The symbols move the states like this.
z318: r>z607, g>z826, n>z416, c>z961, l>z182, a>z713
z933: r>z525, g>z567, n>z912, c>z69, l>z169, a>z50
z572: r>z22, g>z182, n>z932, c>z380, l>z311, a>z318
z686: r>z347, g>z374, n>z570, c>z753, l>z278, a>z67
z932: r>z311, g>z318, n>z349, c>z22, l>z572, a>z416
z323: r>z911, g>z686, n>z805, c>z868, l>z381, a>z570
z868: r>z570, g>z753, n>z911, c>z686, l>z626, a>z347
z235: r>z338, g>z815, n>z921, c>z999, l>z483, a>z821
z878: r>z235, g>z407, n>z652, c>z483, l>z921, a>z999
z317: r>z667, g>z827, n>z954, c>z217, l>z806, a>z225
z679: r>z817, g>z311, n>z703, c>z349, l>z37, a>z572
z805: r>z381, g>z570, n>z550, c>z911, l>z323, a>z626
z67: r>z954, g>z217, n>z852, c>z317, l>z374, a>z667
z381: r>z868, g>z278, n>z323, c>z626, l>z911, a>z686
z911: r>z626, g>z347, n>z381, c>z570, l>z868, a>z278
z50: r>z328, g>z993, n>z558, c>z241, l>z567, a>z883
z607: r>z863, g>z877, n>z182, c>z713, l>z961, a>z424
z852: r>z374, g>z667, n>z753, c>z954, l>z67, a>z806
z37: r>z349, g>z22, n>z679, c>z932, l>z817, a>z311
z169: r>z69, g>z328, n>z933, c>z558, l>z525, a>z567
z667: r>z385, g>z933, n>z806, c>z225, l>z217, a>z912
z225: r>z912, g>z69, n>z385, c>z933, l>z827, a>z525
z806: r>z217, g>z912, n>z317, c>z385, l>z667, a>z827
z424: r>z292, g>z211, n>z826, c>z727, l>z877, a>z800
z817: r>z932, g>z380, n>z37, c>z572, l>z349, a>z22
z483: r>z999, g>z471, n>z235, c>z407, l>z338, a>z815
z525: r>z558, g>z241, n>z169, c>z50, l>z69, a>z328
z877: r>z727, g>z100, n>z424, c>z379, l>z292, a>z211
z349: r>z572, g>z416, n>z817, c>z311, l>z932, a>z380
z471: r>z679, g>z932, n>z815, c>z37, l>z703, a>z349
z871: r>z993, g>z921, n>z241, c>z751, l>z883, a>z878
z785: r>z550, g>z911, n>z376, c>z805, l>z564, a>z381
z961: r>z713, g>z292, n>z607, c>z826, l>z863, a>z877
z912: r>z169, g>z50, n>z827, c>z525, l>z933, a>z558
z707: r>z376, g>z805, n>z431, c>z785, l>z809, a>z550
z211: r>z97, g>z376, n>z800, c>z431, l>z100, a>z809
z328: r>z871, g>z652, n>z567, c>z883, l>z241, a>z751
z385: r>z827, g>z525, n>z217, c>z912, l>z225, a>z169
z800: r>z100, g>z809, n>z379, c>z97, l>z211, a>z707
z751: r>z878, g>z338, n>z993, c>z921, l>z652, a>z483
z727: r>z800, g>z431, n>z292, c>z211, l>z379, a>z97
z407: r>z815, g>z37, n>z999, c>z471, l>z821, a>z679
z338: r>z407, g>z703, n>z483, c>z821, l>z999, a>z471
z558: r>z567, g>z883, n>z69, c>z328, l>z50, a>z871
z753: r>z67, g>z806, n>z347, c>z374, l>z852, a>z317
z241: r>z883, g>z878, n>z328, c>z993, l>z871, a>z652
z567: r>z241, g>z751, n>z50, c>z871, l>z328, a>z993
z97: r>z707, g>z564, n>z100, c>z809, l>z431, a>z785
z278: r>z753, g>z954, n>z686, c>z852, l>z347, a>z374
z311: r>z380, g>z607, n>z572, c>z416, l>z22, a>z182
z993: r>z652, g>z483, n>z883, c>z878, l>z751, a>z235
z827: r>z933, g>z558, n>z225, c>z169, l>z912, a>z69
z713: r>z424, g>z379, n>z863, c>z877, l>z826, a>z727
z292: r>z379, g>z97, n>z877, c>z800, l>z727, a>z100
z416: r>z182, g>z713, n>z380, c>z607, l>z318, a>z863
z379: r>z211, g>z707, n>z727, c>z100, l>z800, a>z431
z863: r>z826, g>z727, n>z961, c>z424, l>z713, a>z292
z626: r>z686, g>z852, n>z868, c>z278, l>z570, a>z753
z376: r>z564, g>z381, n>z809, c>z550, l>z785, a>z323
z921: r>z483, g>z821, n>z878, c>z338, l>z235, a>z407
z883: r>z751, g>z235, n>z871, c>z652, l>z993, a>z921
z217: r>z225, g>z169, n>z667, c>z827, l>z385, a>z933
z826: r>z877, g>z800, n>z713, c>z292, l>z424, a>z379
z809: r>z785, g>z323, n>z707, c>z564, l>z376, a>z805
z570: r>z278, g>z67, n>z626, c>z347, l>z686, a>z852
z999: r>z821, g>z679, n>z338, c>z815, l>z407, a>z703
z22: r>z416, g>z961, n>z311, c>z318, l>z380, a>z607
z564: r>z805, g>z868, n>z785, c>z323, l>z550, a>z911
z821: r>z471, g>z817, n>z407, c>z703, l>z815, a>z37
z815: r>z703, g>z349, n>z821, c>z679, l>z471, a>z817
z100: r>z431, g>z785, n>z211, c>z707, l>z97, a>z376
z954: r>z806, g>z225, n>z374, c>z667, l>z317, a>z385
z182: r>z961, g>z424, n>z318, c>z863, l>z607, a>z826
z550: r>z323, g>z626, n>z564, c>z381, l>z805, a>z868
z69: r>z50, g>z871, n>z525, c>z567, l>z558, a>z241
z347: r>z852, g>z317, n>z278, c>z67, l>z753, a>z954
z652: r>z921, g>z999, n>z751, c>z235, l>z878, a>z338
z703: r>z37, g>z572, n>z471, c>z817, l>z679, a>z932
z374: r>z317, g>z385, n>z67, c>z806, l>z954, a>z217
z380: r>z318, g>z863, n>z22, c>z182, l>z416, a>z961
z431: r>z809, g>z550, n>z97, c>z376, l>z707, a>z564

In the rows, zero is written as 539.

The rows follow the links: the fewer symbols apart two states are, the more alike their rows tend to be.

Each row is also shifted at random along 9 hidden directions that mean nothing.

Rows with their states:
[ 413  518  504  421  603  555  555  485  722  653  576  538  428  383  619  507  518  697  520  428  567  529  576  592  976  640  634  496  404  590  634  571  718  559  573  589  393  475  450  607  505  513]: z235
[ 518  574  616  362  578  660  518  457  557  633  632  568  596  435  539  531  602  591  408  502  569  580  552  486  770  577  415  464  283  455  600  521  475  476  561  477  544  639  614  572  486  450]: z883
[ 874  655  298  784  781  600  517  583  536  269  555  555  729  461  372  629  587  540  795  516  519  515  434  428  564  507  768  577  775  756  542  429  537  321  550  634  431  421  662  572  569  561]: z707
[ 446  559  476  469  597  476  563  391  628  486  516  372  481  467  583  539  415  558  670  587  518  384  535  658  848  488  552  634  436  517  572  571  518  576  515  451  426  460  439  584  589  507]: z877
[ 570  630  516  576  572  579  653  515  509  457  635  657  559  575  513  541  520  525  654  488  453  518  437  640  436  563  597  589  425  500  500  460  473  633  512  316  649  477  442  891  416  587]: z564
[ 710  801  372  559  636  521  567  612  585  496  784  632  787  509  416  652  735  537  615  693  557  553  543  467  669  632  379  567  435  561  385  541  534  439  543  396  424  679  521  723  661  631]: z954
[ 294  597  430  562  597  552  412  596  680  454  344  365  417  412  646  507  447  635  651  516  434  470  733  613  733  596  455  646  467  593  745  387  668  508  637  693  485  364  525  367  696  541]: z932
[ 514  699  536  420  507  430  613  524  575  475  542  588  570  498  575  587  586  481  622  693  385  519  526  599  554  593  485  644  370  454  468  615  477  608  457  273  509  592  443  636  597  592]: z911
[ 411  350  635  418  557  588  484  505  557  643  430  493  398  411  628  389  565  641  465  455  678  547  538  635  780  622  660  611  530  585  628  584  622  569  595  698  386  607  507  345  532  546]: z921
[ 700  497  469  690  591  575  586  577  497  492  674  583  497  522  488  517  488  540  680  534  654  537  497  614  289  404  679  648  639  650  544  540  489  630  663  515  625  550  564  788  417  584]: z607
[ 607  577  426  623  658  598  475  517  562  474  634  513  622  400  395  618  594  615  555  541  639  514  455  430  646  612  688  665  616  602  526  517  495  319  610  591  396  615  633  549  531  465]: z993
[ 941  358  638  552  498  578  492  602  485  623  545  673  496  567  569  589  520  495  517  318  595  738  525  426  334  300  657  262  672  670  629  592  662  568  640  737  583  498  726  509  356  419]: z380
[ 876  625  510  590  440  306  584  549  613  538  861  769  721  660  462  700  589  531  451  608  581  543  395  402  389  482  733  453  686  603  304  644  598  586  404  447  285  827  452  757  384  556]: z626
[ 603  622  554  351  649  541  460  452  665  655  671  568  580  351  559  528  665  637  455  542  667  554  528  535  973  637  547  557  355  557  552  595  558  491  575  514  274  750  507  448  567  497]: z652
[ 519  521  511  480  464  501  602  497  477  491  500  483  583  541  452  567  559  515  674  557  506  523  424  587  596  630  485  674  431  410  384  589  527  488  560  407  483  559  501  722  575  525]: z374
[ 310  748  398  679  570  544  576  637  617  568  648  593  628  485  576  568  516  620  427  616  492  506  719  442  515  600  401  503  509  569  623  368  591  447  497  550  709  463  573  703  520  610]: z50
[ 500  585  496  447  489  605  704  486  536  601  559  562  480  421  474  478  475  522  682  509  519  560  430  528  778  518  587  613  346  394  466  481  515  532  520  382  647  543  614  707  471  489]: z169
[ 624  345  451  612  539  737  660  671  434  369  500  563  654  526  450  494  555  561  671  502  517  544  537  451  471  457  578  498  610  633  605  456  598  438  539  708  626  454  741  707  452  606]: z753
[ 671  489  569  616  440  349  600  346  475  478  605  494  510  675  460  509  326  535  651  490  630  462  309  656  345  474  729  607  639  423  321  631  444  629  531  398  526  602  426  869  372  481]: z379
[ 445  731  488  559  534  387  555  657  635  507  618  648  664  572  662  629  647  528  420  743  415  495  708  521  442  603  402  516  551  620  557  545  599  594  409  477  477  586  406  537  619  712]: z868
[ 414  652  605  563  536  518  503  598  540  553  775  674  657  729  582  563  684  491  291  727  534  429  593  577  302  590  409  606  541  551  506  464  405  699  411  395  505  773  331  515  556  709]: z381
[ 458  536  559  614  527  558  388  598  551  491  538  471  480  605  540  341  514  614  516  616  651  493  624  631  382  555  531  701  600  546  547  434  475  648  648  668  507  774  508  341  617  650]: z817
[ 829  645  648  582  457  434  607  470  484  574  781  769  631  786  432  773  574  412  429  477  428  632  349  428  145  505  602  341  571  459  340  642  425  597  434  246  639  562  456  839  345  426]: z550

From each start, follow one symbol. Which state do you reach?
Answers are names.
[ 657  526  550  656  514  466  383  524  501  488  517  464  477  599  460  642  514  480  588  537  585  551  459  539  242  515  615  709  692  543  479  568  452  505  668  543  471  606  545  421  584  435]
l -> z380
[ 470  589  638  478  552  493  504  459  488  526  478  490  576  639  666  429  499  530  479  558  525  494  603  683  509  533  345  460  442  462  563  529  457  652  499  481  621  536  441  545  576  615]
r -> z97
[ 567  571  594  560  552  479  402  446  562  616  809  513  527  690  488  674  590  478  388  605  679  424  462  593  412  501  526  701  571  538  459  552  377  648  575  396  355  774  351  496  544  469]
a -> z826
[ 721  399  532  373  589  695  571  542  529  420  580  539  670  456  457  516  655  515  607  598  562  473  451  444  856  436  628  589  471  586  554  506  500  480  464  601  275  750  670  379  548  540]
c -> z753
[ 669  435  569  611  590  773  495  599  373  476  538  527  661  500  365  501  637  479  456  593  646  584  480  324  392  446  600  580  683  554  570  460  337  331  557  685  624  700  855  268  527  489]
n -> z50
[ 692  489  471  631  620  576  556  441  533  422  616  458  611  596  440  589  444  536  616  524  587  430  455  495  587  409  658  498  660  592  528  534  462  485  500  569  486  497  581  595  486  479]
c -> z211
[ 611  625  421  624  515  472  651  610  471  531  453  556  548  483  441  600  579  466  753  556  500  637  447  523  482  620  562  636  600  511  375  613  588  439  570  456  629  410  583  665  616  562]
c -> z827
[ 642  684  599  559  525  411  552  464  528  571  682  562  616  696  569  600  508  483  433  644  522  541  606  547  317  463  359  347  520  476  458  681  419  630  489  380  687  553  474  682  533  553]
a -> z100
[ 428  433  663  458  577  715  418  513  515  616  635  487  473  636  583  546  575  510  393  487  595  470  594  620  522  460  381  576  408  531  686  426  424  667  606  526  537  607  479  416  532  484]
r -> z182
[ 692  597  569  578  531  561  548  646  457  667  641  668  633  573  473  509  708  440  431  645  668  632  505  420  437  499  519  521  667  561  416  536  465  528  491  564  573  768  622  307  594  615]
l -> z933
[ 660  514  407  643  645  583  577  445  591  444  761  476  574  554  410  590  453  566  639  576  654  374  432  547  646  398  716  632  627  619  509  511  454  544  538  503  415  571  511  705  466  506]
l -> z877
[ 529  561  492  563  567  648  492  529  595  493  601  503  474  527  501  524  456  606  639  450  504  531  578  574  552  502  501  573  406  522  628  410  528  577  669  528  600  496  575  682  493  474]
n -> z932
[ 840  804  410  570  669  575  437  463  625  427  759  504  618  493  308  766  589  502  705  610  475  561  468  423  585  510  516  634  402  500  448  550  368  406  673  327  453  625  619  605  636  366]
l -> z22
